Each row has a hidden value; after the row comes its tier, the name of the range that the value falls in. Each part has its own.
[  51  -58  155  -90 -308 -190 -162 -406  210 -189   -4  376  318  286
 -141   14  -29 -209  -93 -260   24  192  -29   24  142 -369  207  -63
 -160  -22   79  305  -21  415  354  358 -174  -86  131 -210   24  190
 -456 -229 -332   13  224 -220] : (65)
[ 119   17  -58  261 -313 -373 -175 -103  142 -410  153  244   74   12
  135   98 -284 -352  -14  169 -180  452  -87 -131 -395   59   10   46
  -41  -13  -96  476  124  625  148  125    3 -148   76 -161 -522  176
 -234 -209 -365  212  285 -595] : (58)
[ 172 -107   61   92 -339 -285 -116 -215  111 -130   86  334  188  355
  -18  122  -47 -324  -46 -117  106  282 -219 -155  -21 -317   61   40
 -179  -13   11  384   57  429  301  203  -37 -111  124 -310 -176  221
 -328 -154 -335   64  273 -416] : (66)
[-118 -210  157 -255 -199  -87  -48 -292   44  -97 -127 -135  107   61
  110 -332 -234 -738 -196 -280 -252  421  292  178  -91 -215  309   85
  374    5  151   45 -290  154  546  179 -161  359  -69 -276  206  377
  -51 -271  -47  382  -54 -460] : (44)
[ 263  559  202 -174 -260  124  284   58   51  174  -15   30  -40 -274
  340 -312 -135 -199  -57  -20  644 -293 -112 -194 -123   64  177 -118
  -33 -375  319 -282   27 -357   69  147  238  301  140 -485 -146  -43
 -131  303 -180 -279  -65 -226] : (69)
[  46 -184  421 -463   30  -68   65 -286  -74  345 -321  -36  401   95
 -235 -290  106 -266 -104 -485  190   24 -164  -89   51 -403  235  -20
  175 -280  172 -212  -92   51  -39  143 -240  153  -33  179  387   68
  -67   28  428  -13  -30  146] : (44)
[ -55  542  -81  281 -344  145  355  184  113  179  143   78  163   45
   -1  141   73   47  405  273  239 -236 -448 -372   70   -6 -268   -3
 -278 -164  -10  203  131   -2  -88  -61  -70 -120  172 -356 -325  -87
 -272  234 -163 -148   39 -392] : (58)
[-361   92 -414   73  311 -320 -209   42  -85 -124 -116  290  122 -399
  435   26 -401 -288 -403 -158 -730 -229  181  121 -162 -207 -150  102
  362   50 -304  -60   68 -122 -179 -400 -133  316 -182  522 -157  -47
  216  305 -141  292   -2 -526] : (48)
[ 320 -239  230  -80   12 -113 -265  202 -429 -102  190 -295 -230  -57
 -112 -447  183   69  203  -34 -129  468  520  213  -68 -276  109  -78
  314  153  285  179 -185  -37  379  -57 -106  546 -106   86  199   -7
 -390 -213 -170   62  -57  -42] : (44)
[  95  473  208   87  107  -51  274 -133  145  229  112  250  143  -60
  -88  219  136  543   56  178  238 -668 -443 -279   43  135 -209  -18
 -465 -225 -211 -134  527  -25 -434  -86 -232 -462  -33  280 -147 -398
 -239  323  -23 -478   74  221] : (45)
[ 267 -174  150  -85  -95  -59 -258  297 -521 -126  178 -298 -181 -102
 -114 -372  211    6  224  -24 -165  544  466   65  -78 -320    5  -93
  298   18  298  254 -197  -27  289  -12  -25  486  -43    6   96    5
 -426 -265 -171   72  -23  -53] : (58)
[ 160  299  281 -101   24  185  432  137 -194  485   68 -239  -83   -1
    0  -81  240  169  132   86  362 -402 -274 -305   69  -15 -136   87
 -135 -248   74 -283  193 -452  -90 -189  -62   39 -104 -125  131 -214
  -75  272  140 -323 -131   96] : (66)
[-137 -142  253  129  253 -367   13 -300 -227  -71 -148  207  337  170
 -352  290  114  197  -19   31 -252  454   62  199  125 -348   68  287
 -199   17  167  194  -48  193  118  122 -131   14 -250 -137  154  -31
 -190   68 -261   43  272 -244] : (48)
[ 120  666  194 -295 -157   90  159  -95  159  136 -109  189  118 -378
  273 -424 -147 -136 -132 -160  559 -491  202   97   35  -29  286 -314
   22 -305  343 -411  -33 -365   29  267   82  435  228 -288   -9   -8
 -236  332 -222 -300 -172  -57] : (65)
[ 228  461  406 -141 -161   -1  316  -43   63  138  -15  -28   25 -269
  219 -411 -108 -135   77   75  816  -89  -22  -19 -136  102  273 -195
   17 -283  457 -261  -60 -237   96  299  115  347  146 -401  -19  -85
 -189  280 -180 -258 -109 -208] : (49)
[ -72 -272  192 -270 -232  -70  -46 -232 -101 -227  -21 -258  -69   -9
  216 -304 -250 -764 -275 -185 -293  604  336   84 -200 -132  265  146
  393  -70  173  102 -256  109  620  210  -50  286 -145 -349  165  320
  -61 -426 -155  378  -16 -466] : (69)
[  82  360  -12  -65  188  112  192  362 -370  229    5 -330 -233 -468
  229 -169  -21   63  -42  145 -255 -265  113 -171 -266  158 -171  156
  193 -254  -33 -313  152 -487 -236 -438   86  311 -252   97 -132 -190
  139  286  150  -80 -148  -70] : (58)
[-144  512  -57 -125  257  140   87  123 -118  148 -125 -100  -38 -587
  215 -231 -131  151 -130  -25 -433 -519  235   99  -93  103  -81   53
  181 -196  -64 -401  113 -449 -285 -326 -119  315 -232  271  -10 -233
   84  392  108  -90 -189  -21] : (45)
[ 522  121  407 -141 -249   18  181 -171  -47  324  -52  -88   22  395
 -366   58  291  -40   34  -24  166   33 -113 -203  -59  -28  170  236
 -410 -237  102  -75  193  154  197   67   84 -110  -58 -677  -85  320
 -223  -92  109 -211  147  137] : (66)
[ -41  302 -209  291  120 -200   40   32   -9 -338  285  196 -340 -294
  599  153 -384   17 -332  298 -293 -165  172   65 -176  187  -82  209
  -32  109 -148   53  228 -288  272 -253  121  127 -243 -121 -289 -192
  -11  191 -721   -7  110 -639] : (48)
[ -29 -199   25   36 -156 -334 -240 -322  244 -439  -16  220  160  -66
  186 -101 -437 -433 -206 -130 -334  440  -49   35 -334  -41  226   97
  206   36  -78  352  -24  550  283  113 -146   -4  -89  106 -197  108
  -96 -207 -215  329  251 -609] : (47)
[ 662   71   20 -160  -50  296 -273  473 -511   54   16 -151 -280 -239
  -89 -211  234  574   61 -267 -289   -2 -106 -342  -88 -295    1  245
  -21 -282  166   85   79 -374   19 -459  315  347 -328  -19  -88 -332
 -258  140   48 -298  285  133] : (69)
[-436   60 -257  -24  187 -163 -154  -39   51 -309  -29  192   95 -555
  568 -210 -522 -255 -323 -182 -478 -129   45   73 -157 -125  -50  -28
  496   -1 -159   27  -34 -133  -43 -196 -231  268 -169  652    1 -304
   90  194 -208  250  -25 -575] : (65)
[-146  296  139 -206 -247  122   81 -162  388 -175  272  -51  -68 -397
  467 -526 -323 -230  -21  -35  228 -408  -29  -84 -122  219   27 -403
  304  -86  -88  -47  127   -3   82  167 -438  -52  152  490   53 -286
 -300 -117 -129  -75 -260 -127] : (45)
[ -58  432  -30 -174 -225  148   49   -8  345  -49  194   47  -45 -419
  480 -477 -302 -188  -37  -94  180 -605  -54 -132 -110  145  -10 -377
  265 -112 -131 -126  153 -126  -35  -17 -301   87  180  432  -77 -227
 -222   75  -78 -110 -241 -145] : (65)
[-341  371  219   65  -89  -59  449 -548  526  -78  -22  239  284  -53
  194  214 -350 -138 -173  165  110 -271 -488 -164  -72  303   54  158
 -271 -205 -165  -31  269  196    8  214 -275 -513  -95 -114 -106 -166
  -13  118 -180  -72  109 -419] : (65)
[ -30  186  272 -283  144  245  341    2 -198  438 -105 -192   58  -69
  -20 -178  180  161  -11 -185  163 -391 -138 -126  246 -233   13  107
   31 -225  155 -350    4 -579   29 -165 -135  235 -200   -1  412 -244
  -45  285  160 -241 -140   94] : (47)
[ 413  197  482 -133 -195   46  251 -303  118  211   10  -27   47  299
 -314   22  209  133   44   35  285  -77 -136 -130   10   73  234  155
 -428 -191  115  -78  211  121  235  154  -30 -183  -65 -527    2  127
 -300  -73  -16 -293  130  140] : (47)
[-130 -191  292  186  264 -392   95 -253 -255  -16 -140  119  312  199
 -344  287  112  143   51  108 -173  542  -38  149   54 -299   41  335
 -170   23  181  206  -60  205  102   85 -125   12 -275 -167  141  -35
 -112  100 -192   85  261 -327] : (44)
[ 238 -270  172   23 -255 -328 -241 -227    2 -229   63  304  187  294
  -96   14  -16 -189  -35 -193  105  481 -135  -73  -30 -401  159   17
  -91    3  135  435  -28  452  343  256  -43  -18   58 -169  -53  118
 -398 -210 -338   57  326 -333] : (49)
[ -75  360  -95  332  -39 -102   91  -54  138 -443  376  118 -324 -264
  484   93 -355   93 -131  420 -230  -53  163   89 -151  313  -54  140
 -101  134  -94  191  201 -107  370  -77   -9  -19 -186 -203 -281 -219
 -195   29 -768  -26   99 -618] : (65)
[ 159   69  240 -176 -256   55  117  -19  259  -49  347 -229 -230 -225
  437 -567 -242 -290   60   19  417 -232 -168 -243 -289  253   54 -308
  340  -50  -77  -12  159   28  163   16 -320    2  103  426    8 -221
 -209 -163   11  -55 -223 -151] : (44)
[  26  744  186 -279 -195  114  167 -118  201  119  -91  196  152 -412
  270 -437 -141 -142  -84 -132  551 -528  231  135   75  -13  234 -384
    7 -309  340 -402  -37 -333  -17  349    2  382  280 -272    1  -22
 -294  324 -239 -308 -222  -31] : (45)
[ 274  497  277 -201 -174  -31  244   56  -45  229  -21   32    3 -250
  268 -358  -54 -244  -41   -9  755 -237   60  -88 -124    0  179 -242
   17 -339  374 -339    8 -316   -6  228  193  381  223 -386  -93   28
 -166  286 -158 -275 -146 -105] : (69)
[ 153  236   62  -40  290   -7  159  247 -289  267  -39 -279 -216 -377
  193 -170  -54   70  -89  105 -256 -270   60  -93 -314  174  -92  223
  177 -165  -83 -347  192 -385 -226 -483   24  286 -323  180  -91 -165
  225  340  222  -53 -115  -81] : (49)
[ 349  276  260  242  152 -153  249  120 -132  143  174   95  -62 -102
  -14  191  117  594  160  324  380 -211 -538 -378 -190  152 -187  146
 -376 -215  -20   22  435  -72 -337 -200   44 -272 -171  127 -254 -498
 -148  374 -103 -428  222  -26] : (66)
[-182  421  194 -361   53  403  255  -65 -101  300 -154 -105  103 -274
   41 -239  103  202  -78 -274   -9 -521    3  -18  342 -229   19   18
    9 -311  191 -378  -39 -626    1  -14 -170  223 -164  -37  417 -295
 -155  287   55 -283 -166  146] : (45)
[-100 -197  141 -204 -143 -106 -162 -242  -34 -277 -132  -98   78  -86
  108 -377 -273 -567 -166 -250 -336  593  442  314 -100 -241  380   90
  412   44  286  130 -389  126  609  205  -82  515 -126 -287  195  281
 -122 -246 -213  383   19 -532] : (47)
[ 334  304  221  199  143 -168  302  109  -86  245  234   57 -131  -54
   80  191  108  423   70  340  376 -415 -486 -407 -215  230 -250   96
 -350 -193 -168  -98  539 -108 -362 -258  -16 -326 -116  181 -273 -388
  -83  333  -44 -413   99   40] : (66)
[ 196  432  195  127  129  -92  285  -57   96  293   85  206  121   -7
 -124  217  150  505   98  208  252 -598 -433 -284  -23  139 -166   46
 -442 -187 -190 -138  496  -29 -403 -186 -150 -346  -50  191 -204 -309
 -166  366   30 -431   89  151] : (48)
[ -43  110 -105  192 -239 -327 -225 -315  387 -438   37  383  207  -42
  116   52 -393 -315 -121   28 -392  208   16   75 -280   67  129   33
  -33   65 -183  369  105  642  169  126 -161 -132   41  -35 -423  195
 -211 -143 -337  241  245 -572] : (65)
[   3  548 -143  358 -252  144  256  245  144  167  135   87   84    1
   18   11   33  155  464  258  138 -280 -290 -156   95  -20 -186   16
 -197   23   29  182   43  -84   21 -203  -86  141  108 -333 -282  -89
 -248  367 -210 -105    8 -494] : (44)
[-150  297  163   17  -85  -29  420 -400  419  133  -76  223  265   61
  153  207 -247 -158 -174   27  168 -373 -616 -303  -63  163   38  212
 -262 -233 -192  -91  285   95  -39   23 -169 -401  -94 -124 -119  -97
   70  216   -3 -103  130 -359] : (47)
[ 229  323  235  199  209 -145  226    5  -25  128  103  209   69 -114
  -70  193   95  658  121  240  301 -336 -475 -261  -68   95 -124  106
 -382 -170  -39  -17  404  -75 -338 -176  -51 -245 -159  219 -173 -502
 -177  413 -117 -431  209    9] : (47)
[ 233  538  253 -148 -180   74  293    6   94  181  -38   59    6 -277
  312 -343 -149 -139  -27  -16  706 -299 -102 -101  -95   58  227 -138
  -19 -308  353 -304   -2 -352   74  165  178  347  126 -413  -78  -85
 -126  365 -183 -280  -79 -241] : (49)
[ 322  301  205  231  122 -145  236  158 -175  138  181  116  -56 -109
    9  227  130  549  130  312  353 -223 -516 -415 -172  110 -231  128
 -378 -249  -32   30  438  -99 -357 -193   76 -274 -137  105 -285 -473
 -162  351 -131 -427  221  -20] : (69)
[  27  117 -107  382   38 -175  123  132 -133 -275  397  -14 -417 -123
  483  197 -239   29 -116  424 -212   91  -34 -115 -220  191 -212  294
  -62  114 -138  225  236 -182  304 -274   80  -24 -284 -175 -270 -231
  -42   64 -622   23  142 -653] : (66)
[ 460  164  480  -73 -252   -2  292 -180  -40  256   61  -89   -3  348
 -301  104  280   52   90  127  375   60 -212 -273  -58   57  106  179
 -460 -265  138  -23  240  133  166  169   65 -244  -29 -638  -87  154
 -291 -101  -19 -293  147  114] : (69)
[  66  492  -42  312 -331  128  317  189  175  220  164   64  101   87
    2   39   67   85  458  256  306 -274 -478 -319   39   16 -218   -5
 -258  -75  -10  190  134   22  -45 -123 -107  -62  154 -314 -302  -94
 -259  288 -116 -154   25 -403] : (66)

Part 2:
[  86 -232 -152  136   91  -71  -69    3 -111  117  -48  102  104  -31
  133  105  155   25  120   80   35   14  -93   16 -114  111  -20  -37
    2  -47  -24    1   54  -71   -6  139  126 -102   21   19   17   23
   89  -44 -105   44   51  102] : B
[-224   89   30   51 -150   29   69  150 -191   67   59   83  138  -10
  219  -14   75   18   26   21 -145  157  -93   64  -82  145  231  -85
    6 -294   67  -18   18  -54   53  238   78   42 -112   47   61   12
    1  102 -191 -209  -33   -3] : K
[ 383 -256 -147  -60  234 -469  -52 -289   -4  281  105  157 -153 -125
   24    7  386  -93  536  -72   67  -85    9  158   41  307 -304   61
  -44  107 -117  -74  176  -93  271 -123  -28 -163  132   43   48  231
  122  -50 -274   38  193  395] : J
[-378  153    1    1 -116  158  195  326  148 -172 -141 -171  170 -183
   -5   53  112    8 -405  100   64  -92 -127 -130   60   12  104   10
 -136  -10   -5 -111 -174   32  -33  142   81 -117 -110  244   34 -337
 -135  -67   39   54 -200  -49] : A
[ -35 -277  -94  283  173  117  -57   83 -111  -32   31  102  241  197
  108   64   15  131   -8   26  189  129  -22   58  -44   68   52 -131
   10 -149  232   37  -32 -122  -96  292  129   53  127   23  -26 -175
  113 -231  -39  -46  231  -53] : B
[-233  236  177  -10 -328  298  125  169  158 -120 -175 -119  183 -108
   57   21   22   -3 -308  186  -98 -155 -123 -147  -23  -67  207   33
  -71  -36 -104  -47 -146  -99  -63   70  -88  -96 -236   89  -63 -156
  -62  184   14  -61 -351 -148] : A
[ 200 -137 -100  -68   65  109   51  -90  -63   33  111   -2  -77  119
   78  -35   77    7  125 -107  146  -59   15   85  -56  -26 -207  111
 -114  -16  181   68   71 -180  163  -54 -168  -39  181 -109  -51  -14
  158  -53  -62  -57    2   -4] : A
[ 392 -121 -211   49  -94   50  -63  -36    4 -137  -30  -33 -119   78
  -61 -146  -38   25  134 -166   81 -290  220    6   95 -261 -222  300
  130  210  -56  202  -22  -79 -182 -278 -164 -253  129  -41 -109   66
  245   42   65  173 -160  -74] : S
[ -74  -41   99   52  117  143   60  142  139  -66   25  -65   64    7
   40   36   75  -69 -118   28  122  -36  -48  -10  -50   45  -84 -133
  -54  -50    3  -28  -71  -33   70  239   27   46  -14  -66  -30 -177
   17  -69   77   66   88 -164] : S
[ -18   74   86   34  -43   91   54   96   42   -4   63    8    3   22
   75  -84   13  -42   27   -1  -46  -28   25   44   16   23   21  -53
    6  -96  -33   30  -38  -46    5  140  -48   28  -65  -63  -21  -21
   67   38  -32  -56   12 -127] : L
[ 343  -76 -119   81  -14   98 -141   28 -126   77   26   32  -64   67
   73  -46  -40   11  219   24 -103  -14   77   90   38  -26  -89   68
  223    2  -14  207  105 -210 -117 -133 -145  -96   14 -171 -112  113
  159  153  -25   79  -29 -121] : J
[ 122 -216 -119   29  141  -92   -4  -36   77   11  -45  -31  -33  -83
   16  122  235  -65   -5   52  205 -203  -86  -28 -114   47 -245   44
  -74  137  -33  -56  -13  -56  127   15   12 -183   86   43   12  -94
   70  -59    9  200   -7   73] : A
[ 268 -150 -182   41   72  107  -48   50   57   18 -129   -2  -43 -105
  -14  -45   52  -14  144  -15   20 -143   58  -48   72 -141 -190   82
   37  161 -187   92   43   -6 -160  -55   -5 -197   30 -110  -77   10
  115  -65    4  194  -75  -33] : H
[ 162  153  -45   41 -335  155   39   92  -80 -111  -87   41  -27    7
   11 -155 -114  -22   41 -111 -141 -170  232  -71  157 -182  127  268
  117   13  -71  177 -126   18 -168 -189  -92 -151  -57   16  -54  200
  103  210   19  -52 -338  -85] : K
[  65  -43   43   88  120  102    7  177  177  -73 -113  -44   81 -105
  -65   46   88  -84  -32   26   67  -53   56  -96  162   67  -70  -66
   37   61 -129   -3 -115   13  -46  108   79  -37  -48   -2  -66  -63
  -42  -62  106  159   28  -87] : P
[-117  174  108   80 -376  305   82  183  -17 -212 -125  -50  179   53
   92  -31 -108   25 -206   -9 -106  -73   68 -147   24 -125  267  115
   -3 -138   -9   81 -210  -28 -121   89  -10  -20 -152   63  -81   54
   26  176  108 -131 -329 -184] : L
[  36  100  101   62   43   11   12  212  148   14  -31  -10   -6 -119
  -14  -41   44 -122   12   63 -104  -50   66  -34  133  101    7 -107
   98  -10 -229   17  -99   36  -67  144   54    1 -165  -42  -23   21
  -15   62   55  115   34 -141] : B
[ 123    0 -166 -129  174 -138   63  229    4   -9  121  -64 -173 -163
  -83 -132  151 -162  111 -260   71  -77  138  122  129   32 -301   85
  194  106  -62   83  106   65   74 -178   -5 -155  107  -55   54 -115
   23   50  -64  250   68  -29] : A
[-125 -148  -55  119  100  -97   14  104  -71 -100  119  -31  112  111
   86   79  169   40  -78  -41  203   35  -63   76  -83  158  -49  -60
    7 -131  223  -53  -62 -135  121  208   52    1   96  146   29 -195
   54  -89  -30   17  167  -17] : A
[-126 -229 -115  233  182 -160  -67   69 -126  100   38  110  100  -14
  170  137  213   27   46  158  103   75 -181   82 -163  199   -3 -205
   22 -131   77  -95   23  -51   39  344  177  -49   17   89   95 -146
   43 -134 -147   59  221   59] : K
[  85   76 -117  -45 -325  143   83  -41 -206  -17  -29   34  -35   41
  136  -56   11   45   55  -50  -69 -101   37  -19  -12 -106   86  276
  -75  -73  137   90  -26 -125   48 -160 -167 -150   32   52  -19  149
  104  155 -106 -182 -352   51] : S
[  19   14  -22   59   -5   56    6  187   -9  -37   -5    7   33  -51
   39  -69   35  -48   59  -70  -46   -1   69   11   68   -2   -7  -29
  120  -51  -91   61  -16   18  -79   95   53  -45  -52  -46  -18  -17
   39   40  -25   63    4 -108] : K
[ 200   82  -21   -9 -157   67   46   -2   63    8  -88   33   10  -70
  -46  -95   22  -17  113  -22  -78 -143  138  -30  218   -7   32  195
   15   89  -96   84  -46  -66  -74 -214 -111 -146  -29   54  -68  122
   51   88  -58  -44 -204   70] : J
[ -58 -413 -193  354  201 -114 -116 -102  -75   62   30   94  169  187
  202  157  152  222   10  263  224    2 -241   83 -244  107  -28 -178
 -158  -93  169  -95  -22 -192  -82  434  117  -48  102  147   20 -211
  206 -361  -90    3  286   79] : K
[-185   29   42   24  -62  263   94   30  -33  241  -11   49  229    3
  223   68   13  114 -112  308 -111  122 -288   75 -168  146  215 -123
 -223 -198   99  -14  123 -233   18  179  -42   41  -95  -34  -12 -171
   24  -23 -194 -265  -60   35] : J
[ 265 -182 -175  107   -9 -287 -105  -70 -113   81  -58  132   -8  -90
   43   41  212  -40  281  -31  -13 -110   68    8   27  128  -62  125
  131   61 -130   24   12  -29    5  -88   79 -217   16  111   24  224
  101   94 -119  104  -33  205] : P
[-108  219  176   17  -35 -301  130  167  167  -77  104   41  -52 -139
 -106 -137  173 -202   15 -123   -1 -155  187   48  229  215   32   -2
  133    7 -134  -79 -187  145  108   19   49  -42  -97  205  112   -3
  -61  114  -70   37   63   27] : S
[-161   67  114   78  143   25  107  222   51  -13  116   52   32  -26
    6  -52   71 -126  -55  -48   86   47   56   80   85  149   11 -160
   63 -112   76  -23  -68   69   92  200   78   79    7   -9   74 -176
  -48  -46  -55   -2  176 -109] : L
[  87  -59    1   72  -91   65   18  -13  -39   12  -31  111  124   32
   71  -66   35   11  132  -76  -17  -34   77    4   23   -2   79   58
    9  -60  -37   53  -10  -36  -46   39   24  -50   -4  -10  -32   88
  106   35 -109 -109  -56   32] : H
[ 112   76   77  -22  -13  124    7  134  182  105  -79  -16   32 -151
   16  -78    6  -86   40   95 -172  -99   -4  -20   30   -4  -15  -59
   58   49 -338   67   43  -19 -135   38   -9  -65 -188 -159  -69    5
   53  119  -10   93  -68 -127] : B
[-113   36   -6  109  155 -127   11  298   79   13  -11  -10  -56 -217
   -1   50  160 -177  -89  100   12  -69  -33    2   27  143  -75 -162
  160   21 -159  -49  -73  129    4  183  161  -90 -105   35   99 -152
  -79   30   19  272   91 -101] : L
[ -47  124  152   63   45  108   76  305  220 -163  -13  -87    7  -73
  -80  -48  -16 -174 -191  -47   39 -128  135  -67  118    5  -39  -72
  112   26 -152   44 -192  121  -43  131   73   17 -100  -40  -20 -112
  -29   58  198  183    9 -261] : L
[ -83 -140 -174  274   38  -54  -46  152 -196   36  -55  159  161  -13
   87   81   80   54  -28  104   60   45  -21   26    7  111  146  -31
  127  -79  130   18  -47  -12 -119  119  175 -121   37  163   87 -105
   16  -55 -132   30   42   71] : B
[  65 -288 -190  169  132 -148  -42 -103 -199  151   57  181  130   86
  150   77  177  105  200   35  120   88  -76  115  -74  197   10  -18
  -65 -112  190  -21   76 -141   64  129   89  -57  147  109   50    1
  124 -163 -223 -113  166  228] : P
[  -5  -63    5  178 -181   59    4    2  -81 -172  -34   90  195  133
   54  -59   33   83   78 -132   67  -26  130  -24   93  -32  153   95
   48 -102  107   27 -134  -59  -83   83   22  -50   34  142  -46   47
   96  -10  -75 -148  -58   14] : K
[ 241 -292 -260    8  254  114  -23  -23 -264  181  100  151  -23   66
  129  -33   84   24  343 -170  114  177   27  150  -17   21 -196    4
   -2  -90  209  118  239 -100   84   11    7  -23  258 -218   -6   15
  135 -158 -211  -51  163   74] : B
[ 116  -29  -83   -2   88   12   57   -9  -37   90  179   38 -145   93
   67 -127   25    0  129  -35   56  -49   38  163   12   12 -146   22
  -51  -35  122   69   56 -111   62   15 -145  -17  114  -81   11  -61
  157  -88 -104  -49  103  -41] : S
[  11 -115   19  179   30   94   -2   75  -51 -111   43   80  163  159
   54  -47    6   45   72 -125  109   65  118   25   77   26   62  -41
   47 -136  128   46  -91  -51  -50  195   64   60   69   15  -45  -24
   94 -101  -22  -91  126  -75] : H
[ 108 -105 -118   12   44  -97   12   48 -107   58   29   70   66  -33
   62  -14  137  -10  187 -129    4   57   57   54   62  142  -25   59
   28  -69   10   40   51  -44   56   -2   74  -60   56   43    9   89
   58   -4 -118  -34   36  128] : P
[-254 -246 -103  237  133 -201  -52   45 -101  116  -51  125  220 -112
  191  200  317   50   11  222  103   70 -292   42 -217  241   71 -228
  -24 -125   24 -190   43  -38   48  381  248 -112  -35  189  126 -204
  -15 -133 -240   36  168  174] : K
[ 558 -379 -319  244  -90  -15 -280 -169 -178  -17 -153   64  -60  135
  121   86   -8   88  231   66   12 -255   71  -79 -169 -216 -165  231
  147  145 -131  213  -14 -166 -238 -101  -41 -283   63  -86 -138  300
  337   98  127  233 -174  -37] : H
[ 122 -203 -177   12  -66   23   39 -123 -172  -28   36   61   73  123
  100   10  116   73   88 -146  180  -76   15   48  -98  -29  -69  216
  -92  -28  235   50   39 -148  117 -103  -65 -136  207   70   -7    6
  161  -24 -126 -111  -99  142] : A
[ -70   35  237  -11 -108  202  170   70   23 -168  204   30  270  309
   39 -137 -120  -21 -141 -326  138   24  198   89  -49   40  149   72
  -27 -224  233  132  -90  -80  127   54  -17  205   96  -47  -52  -54
  142  102   36 -297   47 -145] : A
[-244  -38  129  127   90  130   94   73  -60  195   47  174  251   28
  192   81   77    5  -54  176    8  186 -174   68 -128  252  230 -246
 -139 -270  139  -78   22  -71  113  361  131  145  -49  -18   71 -133
  -25  -76 -198 -251  142   30] : B
[ 158  -73  -67   89 -142  100   -9  -72 -103   37   -8  111   68  114
  119  -85  -26   81  163  -27  -52  -46   65   25   -6  -61   78  108
  -32  -74   18  100    0 -114  -91   19  -60  -59   16  -30  -58  134
  183   16 -103 -154  -92   16] : H
[-115  144  275  -39  -10  284  214  -10  191  168  114  107  145   96
   94 -181  -93   -1  -15   61  -67   30  -16   94    7   70  171 -143
 -274 -173   -9    2    9  -63   38  231  -81  206  -77 -155  -25  -91
   91  -99 -149 -365   79  -75] : H
[ 346  -86  -45   25  102  -38   15  -10  177  -56    9   46  -91   -6
 -139 -192   20  -87  222 -221   92 -216  290   12  235  -87 -216  135
   63  192 -180  111  -57   70  -97 -127  -36 -108   95  -67  -65   90
  161  -82   32  126   55  -15] : H
[-160  142   70  108  -98  105  116  156  125  -36  -40  -18  145   -1
   16  -44  -11   75 -152  150  -50  -18   -4  -30  178  103  200  -26
 -128  -83   10  -30 -178  -71 -111  160   -3   21 -112  183  -22 -111
  -12 -112   -7 -134  -39  -23] : P
[ 303  -68  -40   10   70  -13   13  -45  138    7   13   29 -134   -9
  -50 -136   41  -72  208 -101   43 -195  173   10  134  -64 -202   89
  -19  132 -161   74  -39   15  -38  -45  -75  -90   50  -90  -58  108
  158  -68   20   86   21  -24] : K
[  39 -208 -128   95  134   44  -24   81 -111   64    0   81  184    8
   84   40  106   39   97  -56   82  112  -31   69  -29  103  -15  -41
   49  -80   82   46  110  -84  -12   79  115  -46   92  -20   -7  -91
   59  -72 -130   -5  108   62] : P
[ 291  -99  -86  101 -137  -62  -57 -105   14  -60  -83   54   37   47
   -4  -57   62   58  213  -60  -12 -160  154  -49  147  -24  -10  195
   18   72  -97   67  -98 -104 -113  -91  -60 -151    8  106  -98  213
  159   12  -13  -16 -111   91] : P
